Below is a small trained network, with its code and all its weights. Each question gives an input and a class and asks what happens when units are switched off, that is, made to give their printed mean instead of their output.

import numpy as np


def w(rows, s, z=0):
    codes = np.array(rows[::2]) - 128.0
    scale = np.full(codes.shape[1], s)
    scale[-1] = z or s
    return codes * scale


def f(y):
    return np.maximum(y, 0)


def log_softmax(a):
    a = a - a.max(-1, keepdims=True)
    return a - np.log(np.exp(a).sum(-1, keepdims=True))


def net(x, mask):
    res = np.array(x, float).reshape(1, 7) / 4 @ E
    y = f(res @ A[0][:, :-1].T + A[0][:, -1])
    res = res + np.where(mask, y, B[0][:, -1]) @ B[0][:, :-1]
    return log_softmax(res[-1] @ U[:, :-1].T + U[:, -1])


A, B = {}, {}
E = w([
[34,165,157,113,119,118],'x0',
[59,155,111,125,141,178],'x1',
[174,120,101,152,136,162],'x2',
[189,107,119,147,124,129],'x3',
[114,37,219,206,254,110],'x4',
[230,91,127,145,121,95],'x5',
[119,213,50,166,196,63],'x6',
],0.0081)
A[0] = w([
[107,113,142,137,172,142,119],'n0',
[141,188,90,148,65,156,8],'n1',
[8,120,167,94,130,72,197],'n2',
[140,196,101,179,154,122,78],'n3',
[203,138,163,132,132,115,205],'n4',
[53,143,120,153,77,133,248],'n5',
[132,198,80,177,170,48,169],'n6',
[103,90,196,254,184,148,81],'n7',
[142,142,83,68,66,144,21],'n8',
[137,95,219,102,64,193,28],'n9',
],0.0086,0.0018)
B[0] = w([
[106,122,29,100,62,101,172],'n0',
[132,116,93,83,131,51,203],'n1',
[143,102,158,179,123,133,245],'n2',
[187,149,167,110,143,152,183],'n3',
[150,108,133,155,129,199,205],'n4',
[144,110,30,172,62,160,217],'n5',
[123,205,242,103,114,213,231],'n6',
[55,75,2,72,114,75,254],'n7',
[160,174,108,91,125,14,217],'n8',
[105,222,189,78,212,160,230],'n9',
],0.007,0.0069)
U = w([
[108,115,15,85,115,2,34],'0',
[123,147,110,157,101,165,254],'1',
[115,209,192,59,206,224,66],'2',
],0.0081,0.0041)

Each question gives the input, the list of numbers given to net, and the class t.
The units are the neurons (one row each of A and B). Each row of codes is followed by its name. A weight is (code - 128) times the scale printed after its matrix; where a second scale follows, it is the last column's (A, B and U).
mask holds one flag per neuron, in row order. A switched-off neuron (its flag False) gives its mean, the last column of its row in B, instead of its output. The means were averaged over made-up inputs and are rounded, as every weight is.
A unit's drop is (log p(t) with every unit on - log p(t) with that unit switched off) / (log p(t) with every unit on - log p(t) with every unit switched off).
The circuit of an input: a set's keep is (log p(t) with only the set's units on - log p(t) with every unit switched off) / (log p(t) with every unit on - log p(t) with every unit switched off). Starting from all 10 units, units are removed one at a time, each time the one whose removal leaves the highest keep (on an exact tie, the one counted first), for as long as the keep stays at least 0.8.
circuit, biggest first: the units of the circuit, biggest drop first
most important unit: the unit with the biggest drop
k most important neurons: the k neurons with the biggest drops, biggest first
drop when u is switched off: that unit's drop, to one decimal
input [-5,3,2,6,-8,-1,-8], class 0: 3 most important neurons : (n8; n1; n6)
input [7,5,-2,5,2,-6,6], class 1: circuit, biggest first : (n5; n2)
input [4,8,6,-1,-6,-2,-5], class 0: circuit, biggest first : (n8; n1)
input [-2,-1,1,2,7,-4,3], class 0: most important unit : n7
input [7,6,-5,-2,8,0,-7], class 0: 3 most important neurons : (n7; n0; n6)
input [0,8,3,-4,4,5,0], class 0: circuit, biggest first : (n7; n6)
input [-8,3,0,7,8,-7,7], class 0: 3 most important neurons : (n7; n0; n9)
input [-1,-1,7,-6,-3,-1,5], class 2: 2 most important neurons : (n6; n7)
input [0,1,5,-8,3,8,4], class 2: 2 most important neurons : (n6; n5)
input [7,-7,-7,-1,-3,-3,6], class 1: circuit, biggest first : (n5; n2; n6)
input [-5,2,8,8,1,-2,-6], class 2: 2 most important neurons : (n9; n5)
input [0,1,6,-2,4,1,-3], class 0: 2 most important neurons : (n7; n6)
input [1,-5,7,0,-4,-1,5], class 2: 2 most important neurons : (n6; n7)
input [7,2,1,7,-1,5,-8], class 2: most important unit : n9
input [-8,0,-1,-8,8,-7,3], class 0: drop when n7 is switched off : 0.7
input [3,-2,-3,5,-4,5,7], class 2: drop when n6 is switched off : 0.6
input [-2,-8,7,-4,6,-1,8], class 2: drop when n9 is switched off : -0.2
